Below is a small trained network, with its code and all its weights. Each question gives an input and a class and asks what happens when units are switched off, that is, made to give their printed mean instead of their output.

import numpy as np


def w(rows, s, z=0):
    codes = np.array(rows[::2]) - 128.0
    scale = np.full(codes.shape[1], s)
    scale[-1] = z or s
    return codes * scale


def f(y):
    return np.maximum(y, 0)


def log_softmax(a):
    a = a - a.max(-1, keepdims=True)
    return a - np.log(np.exp(a).sum(-1, keepdims=True))


def net(x, mask):
    res = np.array(x, float).reshape(1, 5) / 4 @ E
    y = f(res @ A[0][:, :-1].T + A[0][:, -1])
    res = res + np.where(mask, y, B[0][:, -1]) @ B[0][:, :-1]
    return log_softmax(res[-1] @ U[:, :-1].T + U[:, -1])


A, B = {}, {}
E = w([
[247,100,181,89,140,50,208,147],'x0',
[100,108,51,14,40,104,146,136],'x1',
[126,123,129,127,129,123,121,141],'x2',
[95,30,185,184,67,77,121,30],'x3',
[127,125,128,126,130,131,126,129],'x4',
],0.011)
A[0] = w([
[177,141,158,70,112,110,154,170,161],'N1',
[205,177,115,111,214,155,176,168,187],'N2',
[126,29,166,188,74,88,113,67,139],'N3',
[35,66,110,136,58,120,99,92,114],'N4',
[112,156,144,221,185,184,99,120,185],'N5',
[47,163,50,73,114,158,101,141,174],'N6',
[195,103,119,34,62,48,206,155,74],'N7',
[157,51,89,11,79,75,164,153,100],'N8',
[70,158,139,228,195,194,52,117,192],'N9',
[30,118,131,179,57,102,94,79,126],'N10',
[71,25,189,154,89,82,122,62,143],'N11',
[154,39,214,194,72,85,97,32,129],'N12',
[85,173,21,51,128,203,103,163,197],'N13',
[217,122,223,180,222,105,177,137,129],'N14',
[215,106,254,208,191,59,150,121,172],'N15',
[174,203,45,98,201,174,134,225,254],'N16',
[70,97,69,86,87,153,81,95,105],'N17',
[46,123,38,104,55,170,97,125,136],'N18',
[68,149,137,221,167,192,88,150,167],'N19',
],0.0075,0.006)
B[0] = w([
[133,101,136,131,162,104,97,101,179],'N1',
[169,113,121,97,207,77,73,97,206],'N2',
[73,128,139,136,34,226,192,188,193],'N3',
[130,141,52,169,72,73,226,194,178],'N4',
[114,69,145,141,182,117,117,68,198],'N5',
[112,215,205,84,92,158,96,142,198],'N6',
[18,46,188,210,183,115,121,32,198],'N7',
[2,109,153,219,131,115,158,62,193],'N8',
[45,33,154,207,192,115,113,36,218],'N9',
[109,137,77,176,102,115,211,151,182],'N10',
[68,128,101,167,33,197,203,180,197],'N11',
[85,127,164,102,74,225,158,174,206],'N12',
[97,228,239,97,85,142,70,113,222],'N13',
[225,162,135,5,107,190,96,224,203],'N14',
[169,118,168,74,110,211,102,161,219],'N15',
[152,118,213,95,193,100,34,109,249],'N16',
[165,174,61,130,104,119,174,182,170],'N17',
[155,221,124,104,65,129,136,181,192],'N18',
[76,82,162,158,156,114,110,59,199],'N19',
],0.0072,0.017)
U = w([
[84,103,151,139,218,39,68,38,174],'0',
[136,194,168,42,85,186,103,205,186],'1',
[63,6,105,186,134,135,163,108,121],'2',
[116,193,6,139,90,75,173,220,1],'3',
[255,96,96,52,203,95,81,184,176],'4',
],0.0078,0.0016)

Each question gives the input, the list of numbers given to net, and the class t.
The units are the neurons (one row each of A and B). Each row of codes is followed by its name. A weight is (code - 128) times the scale printed after its matrix; where a second scale follows, it is the last column's (A, B and U).
mask holds one flag per neuron, in row order. A switched-off neuron (its flag False) gives its mean, the last column of its row in B, instead of its output. The means were averaged over made-up inputs and are rounded, as every weight is.
A unit's drop is (log p(t) with every unit on - log p(t) with that unit switched off) / (log p(t) with every unit on - log p(t) with every unit switched off).
most important unit: the unit with the biggest drop
k most important neurons: the k neurons with the biggest drops, biggest first
drop of u: that unit's drop, to one decimal
input [7,-6,8,1,6], class 1: most important unit -> N15
input [0,2,-1,8,-5], class 3: 2 most important neurons -> [N9 N4]
input [1,-8,4,1,3], class 1: 4 most important neurons -> [N14 N15 N7 N8]
input [-3,1,-1,5,6], class 3: 2 most important neurons -> [N7 N4]
input [5,1,-3,2,3], class 2: 3 most important neurons -> [N7 N13 N6]
input [1,2,-7,2,-2], class 2: 2 most important neurons -> [N14 N13]
input [8,1,5,-6,5], class 0: 2 most important neurons -> [N7 N8]
input [1,-4,-2,1,-5], class 1: 2 most important neurons -> [N7 N14]
input [2,-5,5,8,7], class 1: drop of N14 -> 0.1
input [7,-2,7,0,5], class 4: drop of N13 -> 0.2
input [0,6,-6,8,-5], class 3: drop of N9 -> 0.2
input [-1,-8,1,6,3], class 2: drop of N9 -> 0.6
